Below is a small trained network, with its code and all its weights. Each question gives an input and a target symbol and asks what happens when units are switched off, that is, made to give their printed mean instead of their output.

import numpy as np


def w(rows, s, z=0):
    codes = np.array(rows[::2]) - 128.0
    scale = np.full(codes.shape[1], s)
    scale[-1] = z or s
    return codes * scale


def norm(h):
    return h / np.sqrt((h * h).mean(-1, keepdims=True) + 1e-5)


def f(y):
    return np.maximum(y, 0)


def softmax(a):
    e = np.exp(a - a.max(-1, keepdims=True))
    return e / e.sum(-1, keepdims=True)


def log_softmax(a):
    a = a - a.max(-1, keepdims=True)
    return a - np.log(np.exp(a).sum(-1, keepdims=True))


def net(x, mask):
    ids = ['αβγεζηλμξπσφψω'.index(c) for c in x.split()]
    T = len(ids)
    res = E[ids] + P[:T]
    u = 0
    for l in range(3):
        r = norm(res)
        for j in range(2):
            rows = slice(4 * j, 4 * j + 4)
            q, k, v = (r @ M[l][rows].T for M in (Q, K, V))
            z = softmax(np.where(np.tri(T) > 0, q @ k.T / 4**0.5, -1e9)) @ v
            o = O[l][rows]
            res = res + np.where(mask[u + j], z, o[:, -1]) @ o[:, :-1]
        u += 2
        y = f(norm(res) @ A[l][:, :-1].T + A[l][:, -1])
        res = res + np.where(mask[u : u + 8], y, B[l][:, -1]) @ B[l][:, :-1]
        u += 8
    return log_softmax(norm(res)[-1] @ U[:, :-1].T + U[:, -1])


Q, K, V, O, A, B = {}, {}, {}, {}, {}, {}
E = w([
[128,107,122,76,162,153],'α',
[133,176,108,135,137,120],'β',
[144,231,200,103,142,104],'γ',
[196,30,157,166,133,207],'ε',
[76,170,110,110,151,165],'ζ',
[87,112,104,148,174,200],'η',
[128,66,108,141,113,72],'λ',
[169,132,179,155,212,135],'μ',
[145,95,149,165,112,167],'ξ',
[153,94,171,90,130,87],'π',
[102,111,189,253,158,92],'σ',
[43,112,118,146,137,83],'φ',
[82,177,142,142,80,167],'ψ',
[81,149,146,174,203,140],'ω',
],0.027)
P = w([
[122,83,3,142,206,199],'0',
[174,200,144,89,208,159],'1',
[169,152,170,103,215,133],'2',
[180,137,180,106,162,129],'3',
[168,98,181,110,121,141],'4',
[149,79,171,111,83,132],'5',
[106,55,93,129,28,104],'6',
],0.0062)
Q[0] = w([
[215,189,85,80,162,125],'0.h0',
[37,168,160,149,127,80],'0.h0',
[118,95,172,91,200,101],'0.h0',
[106,99,107,155,181,252],'0.h0',
[103,67,144,167,75,140],'0.h1',
[153,86,207,146,60,109],'0.h1',
[73,168,165,126,86,106],'0.h1',
[83,120,190,126,102,44],'0.h1',
],0.024)
K[0] = w([
[196,207,64,108,196,108],'0.h0',
[71,208,149,169,66,105],'0.h0',
[70,128,208,90,144,144],'0.h0',
[71,87,85,135,193,252],'0.h0',
[118,57,145,103,76,149],'0.h1',
[95,74,244,141,84,127],'0.h1',
[136,159,135,98,25,78],'0.h1',
[47,156,174,142,66,94],'0.h1',
],0.021)
V[0] = w([
[71,65,163,1,214,167],'0.h0',
[106,112,118,137,148,147],'0.h0',
[183,142,162,111,111,96],'0.h0',
[191,107,125,155,167,107],'0.h0',
[39,127,114,23,201,118],'0.h1',
[240,112,106,68,116,172],'0.h1',
[159,90,97,129,164,77],'0.h1',
[148,133,78,81,167,92],'0.h1',
],0.0083)
O[0] = w([
[79,192,160,78,2,173,41],'0.h0',
[143,156,147,132,96,141,138],'0.h0',
[103,92,99,113,149,127,89],'0.h0',
[154,83,149,97,122,177,128],'0.h0',
[76,49,106,77,143,138,190],'0.h1',
[145,161,80,108,101,81,6],'0.h1',
[190,81,168,103,129,143,117],'0.h1',
[116,91,50,100,195,94,186],'0.h1',
],0.0082,0.0027)
A[0] = w([
[127,137,135,169,156,247,177],'0.n0',
[22,156,126,173,139,194,2],'0.n1',
[82,181,12,106,87,209,115],'0.n2',
[150,143,78,63,55,91,86],'0.n3',
[133,76,127,177,93,100,93],'0.n4',
[92,113,105,167,113,113,63],'0.n5',
[77,81,83,22,80,90,118],'0.n6',
[136,193,153,106,93,92,113],'0.n7',
],0.016,0.0024)
B[0] = w([
[148,197,94,138,163,208,219],'0.n0',
[30,140,144,109,209,8,254],'0.n1',
[95,101,87,86,237,197,197],'0.n2',
[152,121,153,41,126,84,150],'0.n3',
[111,181,178,105,89,155,175],'0.n4',
[173,102,157,116,120,163,166],'0.n5',
[174,71,210,36,92,193,213],'0.n6',
[169,184,157,110,123,172,171],'0.n7',
],0.015,0.0076)
Q[1] = w([
[130,165,73,121,106,122],'1.h0',
[168,117,156,168,143,147],'1.h0',
[143,176,123,140,132,208],'1.h0',
[113,127,179,125,143,110],'1.h0',
[28,224,133,126,53,137],'1.h1',
[113,97,139,124,58,68],'1.h1',
[161,93,57,168,46,242],'1.h1',
[6,98,85,198,69,71],'1.h1',
],0.019)
K[1] = w([
[145,134,119,98,163,170],'1.h0',
[149,133,121,149,119,107],'1.h0',
[134,116,186,160,145,146],'1.h0',
[121,140,148,132,120,103],'1.h0',
[34,171,142,128,32,131],'1.h1',
[96,108,185,80,169,117],'1.h1',
[143,101,127,74,107,251],'1.h1',
[2,88,75,137,101,128],'1.h1',
],0.021)
V[1] = w([
[118,104,246,217,195,102],'1.h0',
[99,158,136,118,114,158],'1.h0',
[103,133,185,180,172,127],'1.h0',
[69,144,239,135,102,180],'1.h0',
[100,119,145,145,138,129],'1.h1',
[155,145,70,23,122,150],'1.h1',
[130,116,109,65,112,71],'1.h1',
[91,140,113,103,167,226],'1.h1',
],0.012)
O[1] = w([
[12,151,172,250,95,242,222],'1.h0',
[112,154,134,127,105,137,148],'1.h0',
[33,138,139,196,66,193,217],'1.h0',
[122,253,225,144,143,207,142],'1.h0',
[154,111,138,88,121,128,132],'1.h1',
[139,169,167,232,122,125,183],'1.h1',
[105,173,199,140,54,117,98],'1.h1',
[233,92,123,153,189,129,255],'1.h1',
],0.0076,0.005)
A[1] = w([
[44,185,181,19,66,85,16],'1.n0',
[180,93,177,119,8,104,45],'1.n1',
[83,73,234,177,94,86,96],'1.n2',
[140,184,161,213,51,108,254],'1.n3',
[130,166,50,155,182,219,44],'1.n4',
[175,64,35,134,83,169,79],'1.n5',
[77,160,62,46,124,202,36],'1.n6',
[114,111,159,82,178,101,133],'1.n7',
],0.015,0.00086)
B[1] = w([
[179,137,79,153,64,171,219],'1.n0',
[189,220,187,87,148,4,158],'1.n1',
[115,48,235,189,91,189,193],'1.n2',
[204,188,95,107,180,166,160],'1.n3',
[220,177,174,38,157,79,244],'1.n4',
[14,68,120,189,86,114,179],'1.n5',
[168,151,113,191,120,125,168],'1.n6',
[136,161,178,134,93,114,197],'1.n7',
],0.016,0.011)
Q[2] = w([
[122,151,184,147,125,140],'2.h0',
[78,148,168,149,51,50],'2.h0',
[124,121,110,168,176,124],'2.h0',
[89,202,205,121,249,98],'2.h0',
[46,73,166,125,181,118],'2.h1',
[63,159,154,42,200,244],'2.h1',
[107,46,197,241,85,109],'2.h1',
[144,169,16,223,117,156],'2.h1',
],0.019)
K[2] = w([
[96,178,152,152,117,138],'2.h0',
[137,168,213,194,144,58],'2.h0',
[168,95,102,153,161,148],'2.h0',
[156,176,144,123,191,181],'2.h0',
[98,71,202,145,131,103],'2.h1',
[78,125,167,158,136,253],'2.h1',
[132,142,144,221,82,55],'2.h1',
[140,142,46,147,188,146],'2.h1',
],0.024)
V[2] = w([
[100,127,172,50,183,66],'2.h0',
[199,37,138,163,77,134],'2.h0',
[147,122,88,79,113,155],'2.h0',
[101,185,99,196,139,4],'2.h0',
[164,206,157,245,203,124],'2.h1',
[97,123,101,56,166,128],'2.h1',
[160,120,144,157,66,121],'2.h1',
[138,154,195,36,139,222],'2.h1',
],0.015)
O[2] = w([
[47,114,83,149,64,122,254],'2.h0',
[151,155,211,163,173,202,39],'2.h0',
[121,161,178,109,157,125,107],'2.h0',
[113,39,153,152,82,137,105],'2.h0',
[109,123,95,250,97,69,240],'2.h1',
[154,114,160,114,104,180,143],'2.h1',
[98,135,118,113,145,77,87],'2.h1',
[98,10,124,122,154,144,224],'2.h1',
],0.014,0.0069)
A[2] = w([
[122,192,94,107,137,88,142],'2.n0',
[87,107,150,93,160,185,69],'2.n1',
[143,156,115,75,132,146,169],'2.n2',
[129,179,130,106,170,144,103],'2.n3',
[160,86,150,106,112,119,2],'2.n4',
[85,70,98,93,253,40,111],'2.n5',
[149,113,123,72,93,182,113],'2.n6',
[161,70,123,132,142,118,52],'2.n7',
],0.03,0.005)
B[2] = w([
[112,181,134,79,138,128,201],'2.n0',
[131,166,173,90,134,126,189],'2.n1',
[153,111,105,143,107,108,170],'2.n2',
[84,80,134,129,113,119,179],'2.n3',
[105,130,109,150,136,84,151],'2.n4',
[102,99,96,112,254,75,250],'2.n5',
[95,137,79,153,129,163,163],'2.n6',
[101,96,143,114,110,161,157],'2.n7',
],0.041,0.016)
U = w([
[135,140,84,63,147,244,105],'α',
[148,141,126,125,126,132,70],'β',
[82,235,101,79,122,89,64],'γ',
[204,51,135,139,141,178,127],'ε',
[137,137,38,144,124,199,162],'ζ',
[160,170,68,143,111,186,195],'η',
[177,121,203,127,119,23,1],'λ',
[117,96,114,109,204,80,186],'μ',
[255,182,133,150,150,104,162],'ξ',
[181,93,125,42,72,113,154],'π',
[144,195,138,226,179,171,113],'σ',
[101,148,218,112,126,173,154],'φ',
[84,140,92,205,81,87,153],'ψ',
[106,92,132,110,97,127,110],'ω',
],0.017,0.0051)

Each question gives the input, a string of symbols that net reads in full, and the target symbol t.
The units are the heads (4 rows each of Q, K, V and O) and the neurons (one row each of A and B). Each row of codes is followed by its name. A weight is (code - 128) times the scale printed after its matrix; where a second scale follows, it is the last column's (O, A, B and U).
mask holds one flag per unit, layer by layer, with each layer's heads first. A switched-off unit (its flag False) gives its mean, the last column of its rows in O or B, instead of its output. The means were averaged over made-up inputs and are rounded, as every weight is.
A unit's drop is (log p(t) with every unit on - log p(t) with that unit switched off) / (log p(t) with every unit on - log p(t) with every unit switched off).
The circuit of an input: a set's keep is (log p(t) with only the set's units on - log p(t) with every unit switched off) / (log p(t) with every unit on - log p(t) with every unit switched off). Starting from the 12 units with the biggest drops (on a tie, the unit counted first), units are removed one at a time, each time the one whose removal leaves the highest keep (on an exact tie, the one counted first), for as long as the keep stays at least 0.8.
units of the circuit, in order: the units of the circuit, biggest drop first
k most important neurons: the k neurons with the biggest drops, biggest first
which heads matter: for each layer, one digit per head in row order, 1 if its drop is at least 0.15 and else 0, layers parted by /
input π φ β ξ β α, target α: units of the circuit, in order : 0.h0, 2.n6, 0.n6
input β ω γ β β φ σ, target φ: which heads matter : 01 / 10 / 00
input φ ε β γ λ, target λ: units of the circuit, in order : 1.n1, 0.n1, 0.n2, 2.n5
input ζ μ β β φ γ, target ζ: 2 most important neurons : 0.n2, 0.n7
input γ ξ ξ φ ξ β β, target γ: which heads matter : 10 / 10 / 01
input α φ ξ, target α: which heads matter : 01 / 00 / 01
input λ π ψ π, target ψ: units of the circuit, in order : 2.n4, 2.n5, 2.n0
input η ξ λ ξ, target η: 2 most important neurons : 0.n0, 0.n2
input β π λ β γ, target γ: which heads matter : 00 / 00 / 10
input β ψ ε σ ξ, target σ: which heads matter : 00 / 10 / 01
input γ φ β ξ λ, target ξ: 2 most important neurons : 0.n1, 1.n1
input ζ β ε β φ μ, target ζ: which heads matter : 10 / 00 / 01
input ω β β, target γ: which heads matter : 11 / 10 / 01
input γ φ λ ζ π β ξ, target ζ: which heads matter : 00 / 00 / 01
input γ β β β β λ ε, target ε: which heads matter : 01 / 01 / 01
input ε ζ φ λ β ε, target ζ: which heads matter : 01 / 00 / 00
input γ φ β β γ σ ξ, target σ: most important neuron : 2.n5
input β β ξ β ψ ξ β, target ψ: 2 most important neurons : 0.n1, 0.n0
input β ξ ξ β ξ, target ξ: 3 most important neurons : 2.n5, 0.n1, 1.n4
input ψ β β ψ, target γ: which heads matter : 11 / 00 / 01
input φ η β ξ, target η: which heads matter : 00 / 00 / 01
input φ β φ γ σ, target φ: 4 most important neurons : 1.n0, 1.n4, 2.n5, 0.n1
input φ η φ ψ φ, target ψ: which heads matter : 01 / 00 / 00
input λ ε ψ β π, target ψ: 2 most important neurons : 1.n1, 2.n4
input ε β ψ ε, target ε: 2 most important neurons : 2.n5, 1.n4
input ξ β β γ, target γ: which heads matter : 00 / 00 / 00
input ε γ β β φ, target φ: most important neuron : 0.n1
input γ β β α, target α: 2 most important neurons : 2.n6, 0.n2
input β ξ ξ α ξ β ξ, target α: which heads matter : 11 / 00 / 01
input λ η β ε β γ, target η: 4 most important neurons : 0.n2, 2.n5, 0.n0, 0.n1
